Here is a tiny trained network, its code and every weight. The questions are about switching its units off for an input and a target symbol, where a switched-off unit gives its printed mean instead of its output.

import numpy as np


def w(rows, s, z=0):
    codes = np.array(rows[::2]) - 128.0
    scale = np.full(codes.shape[1], s)
    scale[-1] = z or s
    return codes * scale


def f(y):
    return y / 2 * (1 + np.tanh(0.7978845608 * (y + 0.044715 * y**3)))


def softmax(a):
    e = np.exp(a - a.max(-1, keepdims=True))
    return e / e.sum(-1, keepdims=True)


def log_softmax(a):
    a = a - a.max(-1, keepdims=True)
    return a - np.log(np.exp(a).sum(-1, keepdims=True))


def net(x, mask):
    ids = ['βγδεζηλμξπστφψω'.index(c) for c in x.split()]
    T = len(ids)
    res = E[ids] + P[:T]
    u = 0
    for l in range(2):
        q, k, v = (res @ M[l].T for M in (Q, K, V))
        z = softmax(np.where(np.tri(T) > 0, q @ k.T / 3**0.5, -1e9)) @ v
        res = res + np.where(mask[u], z, O[l][:, -1]) @ O[l][:, :-1]
        u += 1
        y = f(res @ A[l][:, :-1].T + A[l][:, -1])
        res = res + np.where(mask[u : u + 12], y, B[l][:, -1]) @ B[l][:, :-1]
        u += 12
    return log_softmax(res[-1] @ U[:, :-1].T + U[:, -1])


Q, K, V, O, A, B = {}, {}, {}, {}, {}, {}
E = w([
[107,162,89],'β',
[150,102,125],'γ',
[101,175,144],'δ',
[164,76,115],'ε',
[103,118,96],'ζ',
[212,59,149],'η',
[42,72,99],'λ',
[165,72,126],'μ',
[52,109,88],'ξ',
[7,177,182],'π',
[111,54,87],'σ',
[161,191,224],'τ',
[129,60,127],'φ',
[113,124,112],'ψ',
[137,194,178],'ω',
],0.021)
P = w([
[143,138,156],'0',
[167,125,106],'1',
[3,105,210],'2',
[162,138,75],'3',
[31,118,233],'4',
[170,128,83],'5',
],0.017)
Q[0] = w([
[102,1,191],'L0H0',
[176,51,184],'L0H0',
[223,164,150],'L0H0',
],0.01)
K[0] = w([
[124,5,181],'L0H0',
[107,97,132],'L0H0',
[157,162,142],'L0H0',
],0.017)
V[0] = w([
[115,103,181],'L0H0',
[143,201,95],'L0H0',
[114,254,120],'L0H0',
],0.006)
O[0] = w([
[52,181,103,212],'L0H0',
[104,97,177,2],'L0H0',
[251,4,170,14],'L0H0',
],0.011,0.0034)
A[0] = w([
[69,91,75,135],'L0N0',
[117,83,75,15],'L0N1',
[186,173,115,64],'L0N2',
[119,32,197,3],'L0N3',
[120,159,214,92],'L0N4',
[206,205,51,242],'L0N5',
[129,65,25,4],'L0N6',
[117,106,197,66],'L0N7',
[168,118,247,25],'L0N8',
[196,123,166,146],'L0N9',
[119,111,73,11],'L0N10',
[119,230,66,59],'L0N11',
],0.013,0.0054)
B[0] = w([
[105,139,158,251],'L0N0',
[70,88,155,141],'L0N1',
[164,2,239,131],'L0N2',
[73,123,91,128],'L0N3',
[92,102,90,175],'L0N4',
[213,92,188,183],'L0N5',
[76,32,88,170],'L0N6',
[119,95,93,143],'L0N7',
[68,133,122,166],'L0N8',
[90,153,196,157],'L0N9',
[104,33,136,142],'L0N10',
[149,74,147,197],'L0N11',
],0.0088,0.012)
Q[1] = w([
[148,55,217],'L1H0',
[37,219,250],'L1H0',
[67,254,150],'L1H0',
],0.0074)
K[1] = w([
[116,151,179],'L1H0',
[153,2,137],'L1H0',
[126,56,189],'L1H0',
],0.0093)
V[1] = w([
[22,173,65],'L1H0',
[103,83,2],'L1H0',
[174,135,143],'L1H0',
],0.0074)
O[1] = w([
[140,254,67,253],'L1H0',
[101,98,74,127],'L1H0',
[233,127,133,47],'L1H0',
],0.0072,0.007)
A[1] = w([
[224,149,110,115],'L1N0',
[106,223,153,125],'L1N1',
[70,128,150,90],'L1N2',
[227,66,145,85],'L1N3',
[179,112,52,255],'L1N4',
[70,135,103,182],'L1N5',
[209,159,121,70],'L1N6',
[203,185,169,191],'L1N7',
[63,94,77,99],'L1N8',
[217,108,84,147],'L1N9',
[105,107,150,176],'L1N10',
[102,165,8,2],'L1N11',
],0.014,0.0069)
B[1] = w([
[49,11,169,145],'L1N0',
[107,131,109,182],'L1N1',
[139,108,132,219],'L1N2',
[70,185,88,159],'L1N3',
[144,254,161,156],'L1N4',
[180,121,104,252],'L1N5',
[124,38,87,139],'L1N6',
[240,98,129,159],'L1N7',
[199,129,127,248],'L1N8',
[61,132,182,145],'L1N9',
[129,202,132,179],'L1N10',
[76,67,165,216],'L1N11',
],0.011,0.021)
U = w([
[102,108,144,102],'β',
[119,119,135,145],'γ',
[172,104,133,65],'δ',
[49,152,154,95],'ε',
[91,197,112,206],'ζ',
[94,83,151,3],'η',
[148,86,48,92],'λ',
[74,150,138,95],'μ',
[143,150,66,185],'ξ',
[39,123,60,136],'π',
[200,178,60,203],'σ',
[136,147,150,76],'τ',
[164,254,31,238],'φ',
[105,144,109,169],'ψ',
[195,174,124,125],'ω',
],0.012,0.0049)

Each question gives the input, a string of symbols that net reads in full, and the target symbol t.
The units are the heads (3 rows each of Q, K, V and O) and the neurons (one row each of A and B). Each row of codes is followed by its name. A weight is (code - 128) times the scale printed after its matrix; where a second scale follows, it is the last column's (O, A, B and U).
mask holds one flag per unit, layer by layer, with each layer's heads first. A switched-off unit (its flag False) gives its mean, the last column of its rows in O or B, instead of its output. The means were averaged over made-up inputs and are rounded, as every weight is.
A unit's drop is (log p(t) with every unit on - log p(t) with that unit switched off) / (log p(t) with every unit on - log p(t) with every unit switched off).
The circuit of an input: a set's keep is (log p(t) with only the set's units on - log p(t) with every unit switched off) / (log p(t) with every unit on - log p(t) with every unit switched off). Starting from the 12 units with the biggest drops (on a tie, the unit counted first), units are removed one at a time, each time the one whose removal leaves the highest keep (on an exact tie, the one counted first), for as long as the keep stays at least 0.8.
circuit, biggest first: the units of the circuit, biggest drop first
most important unit: the unit with the biggest drop
top k neurons: the k neurons with the biggest drops, biggest first
top k neurons in layer l: the k neurons of layer l with the biggest drops, biggest first
input λ η λ λ ω, target π: top 3 neurons : (L0N6; L0N10; L0N11)
input ξ φ τ, target φ: most important unit : L1N11
input λ ω ψ ω φ, target ε: circuit, biggest first : (L1N8; L0N6; L1N7)
input φ γ σ λ β, target π: top 2 neurons : (L1N11; L0N6)
input ω φ β, target φ: top 2 neurons in layer 0 : (L0N5; L0N8)
input φ λ λ η, target η: top 4 neurons : (L1N0; L0N5; L1N9; L1N6)
input ω λ γ φ, target φ: top 2 neurons : (L1N4; L1N0)
input ζ λ ω, target π: top 2 neurons in layer 0 : (L0N5; L0N6)
input φ λ ζ ω μ, target ε: top 2 neurons : (L0N2; L1N8)
input ζ λ η, target π: top 2 neurons in layer 0 : (L0N5; L0N6)
input ε π λ β φ ε, target ε: top 3 neurons : (L0N5; L1N0; L1N9)
input λ λ γ, target π: top 4 neurons in layer 1 : (L1N11; L1N1; L1N7; L1N4)
input φ λ π, target π: circuit, biggest first : (L1H0; L1N1; L0N5; L0N6)
input λ λ φ, target π: circuit, biggest first : (L1H0; L0H0)
input ψ γ ε λ φ ω, target ω: circuit, biggest first : (L0H0; L0N9; L1N11)
input ω ψ λ φ ω, target φ: top 3 neurons in layer 1 : (L1N11; L1N0; L1N10)
input ψ φ λ, target φ: most important unit : L1N11
input ψ λ φ φ γ, target φ: top 2 neurons : (L1N11; L0N11)
input ε δ ψ λ τ, target π: top 2 neurons : (L1N11; L0N6)
input γ η ε ω ε η, target η: circuit, biggest first : (L1N0; L0N5; L1N9)
input σ φ φ φ β, target φ: circuit, biggest first : (L1N11)
input λ λ φ λ, target λ: top 2 neurons : (L1N8; L1N11)
input λ τ σ δ, target δ: top 3 neurons : (L1N7; L1N0; L0N6)
input ε λ ε, target π: top 4 neurons in layer 1 : (L1N11; L1N1; L1N7; L1N4)
input ω λ φ, target π: top 2 neurons : (L0N6; L0N8)
input τ φ λ δ ψ ω, target ω: top 3 neurons : (L1N7; L0N9; L0N8)
input φ λ β, target π: top neuron in layer 0 : (L0N5)
